[[125 126 126 124 130 127 132 129 130]
 [125 126 150 124 138 127 132 129 146]
 [125 123 126 108 130 127 145 129 128]
 [125 126 104 109 130 127 132 129 115]
 [139 126 136 117 128 131 132 108 151]]: 139

[[124 123 128 127 128 124 133 130]
 [131 123 126 124 122 121 136 121]
 [130 126 128 124 129 129 126 127]
 [122 113 128 110 122 115 137 135]
 [128 119 125 119 122 127 125 124]
 [129 120 135 104 110 120 120 132]
 [131 119 123 122 117 116 139 115]
 [128 128 128 128 128 128 128 128]
 [128 128 128 128 128 128 128 128]]: 128

[[128 127 126 133 129 129 130 126 131 135 126]
 [139 116 126 151 123 132 128 131 135 145 111]
 [142 116 126 111 140 126 130 139 122 123 117]
 [129 125 127 121 128 124 132 128 129 133 128]
 [134 126 130 133 130 132 122 133 125 121 122]
 [130 125 122 121 148 129 137 124 129 136 127]
 [133 123 127 145 131 131 128 130 131 134 119]
 [137 123 130 140 126 133 122 135 128 127 117]
 [117 138 134 119 110 124 121 127 123 112 141]]: 117

[[125 129 127 125 126 126 123]
 [130 125 129 129 123 127 125]
 [124 126 130 126 122 131 125]
 [126 126 131 127 117 131 130]
 [107 133 117 132 138 128 113]
 [125 129 127 124 126 126 122]
 [116 130 124 122 147 154 106]
 [129 124 128 134 120 123 127]
 [121 123 128 117 126 119 122]
 [128 126 126 122 120 132 127]
 [127 132 131 124 109 124 136]
 [128 129 129 127 115 126 131]]: 128

[[130 123 124 144 131 116 120 129 128 130 148 135 117]
 [129 125 126 128 128 132 129 129 126 128 126 128 133]
 [114 133 120 122 128 104 112 130 123 141 112 135 117]
 [126 133 126 124 131 112 114 130 128 135 137 135 113]
 [131 134 118 134 129 116 114 132 124 131 142 127 118]]: 131

[[136 123 140 114 118 119 132 132 123 136 103 130 129]
 [127 126 130 127 129 123 120 127 125 131 132 129 123]
 [121 129 128 125 128 113 119 119 123 130 130 132 111]
 [130 134 131 128 129 116 118 122 127 124 138 120 131]
 [138 120 128 128 129 141 117 132 124 124 123 130 127]
 [129 126 137 127 130 118 131 128 137 123 129 133 131]
 [113 124 122 131 116 126 100 136 125 139 124 150 121]]: 113

[[125 117 128 122 136 126 127 135 121 132 127 130]
 [125 121 135 122 130 131 128 127 121 127 123 121]
 [126 125 130 125 130 130 128 129 124 127 123 126]
 [128 125 126 127 130 126 128 130 127 127 127 130]
 [125 133 135 127 130 133 125 126 127 112 114 130]
 [119 121 138 117 141 135 124 135 112 117 104 135]
 [121 114 138 115 136 131 126 134 112 132 118 121]
 [126 110 133 117 128 124 130 129 118 148 137 112]
 [128 129 121 130 132 124 128 134 130 127 132 140]
 [122 133 130 125 138 133 124 135 124 112 109 144]]: 122

[[124 121 120 106 130 123 123 130 120 143 120 128 128]
 [130 131 131 128 133 131 128 131 129 119 131 128 128]
 [127 126 126 127 128 127 128 128 129 127 124 128 128]
 [120 117 114 132 123 118 132 119 122 134 112 128 128]
 [132 135 136 135 130 134 128 126 134 123 139 128 128]
 [122 121 119 119 132 122 128 128 119 117 117 128 128]
 [135 137 140 142 124 136 129 127 139 139 143 128 128]
 [122 119 117 131 123 120 128 126 129 144 116 128 128]
 [129 130 129 115 130 130 127 134 125 137 131 128 128]]: 129
---
[110 126 127 139 107 156 146] result: 110
[137 100 111  99 140 121 126] result: 137
[128 155 124 126 122 132 126] result: 128
[135 129 126 151] result: 135
[145 154 136 145 133] result: 145
[157 139 122 147 120 139 141] result: 157
[156 134 120 132 113 114] result: 156
[124 144 107 114 134] result: 124
---
[[127 131 135 130 124]
 [128 127 124 130 119]
 [106 130 131 141 138]] ans = 106

[[123 124 138 150 114 113]
 [129 144 146 113 140 128]] ans = 129

[[130 143 128 128 134 157]
 [117 149 128 128 135 106]
 [120 116 128 128 124 116]] ans = 120

[125 151 123  98 127 140] ans = 125

[[132 130 122 131 119 137]
 [124 131 146 114 151  99]
 [122 127 138 123 133 122]] ans = 122

[127 127 126 105 123 147 121] ans = 127
---
[[128 127 105 119 134]
 [133 137 116 146 125]
 [135 130 135 118 134]] value 128

[[116 141 128 114]
 [111 104 128 146]
 [123 129 128 133]] value 116

[[113 115 129 134 119]
 [130 148 124 123 142]
 [131 144 127 105 141]] value 113

[[142 124 131 130 141 102]
 [127 117 127 112 127 127]
 [133 139 129 149 136 123]] value 142

[[105 132 141 128 132 146 119]
 [147 134 126 125 126 145 131]
 [144 123 122 116 133 121 136]] value 105

[[131 134 141 117]
 [128 135 146 116]
 [137 126 103 138]] value 131

[[115 105 105 110]
 [153 123 150 129]
 [119 140 106 112]] value 115
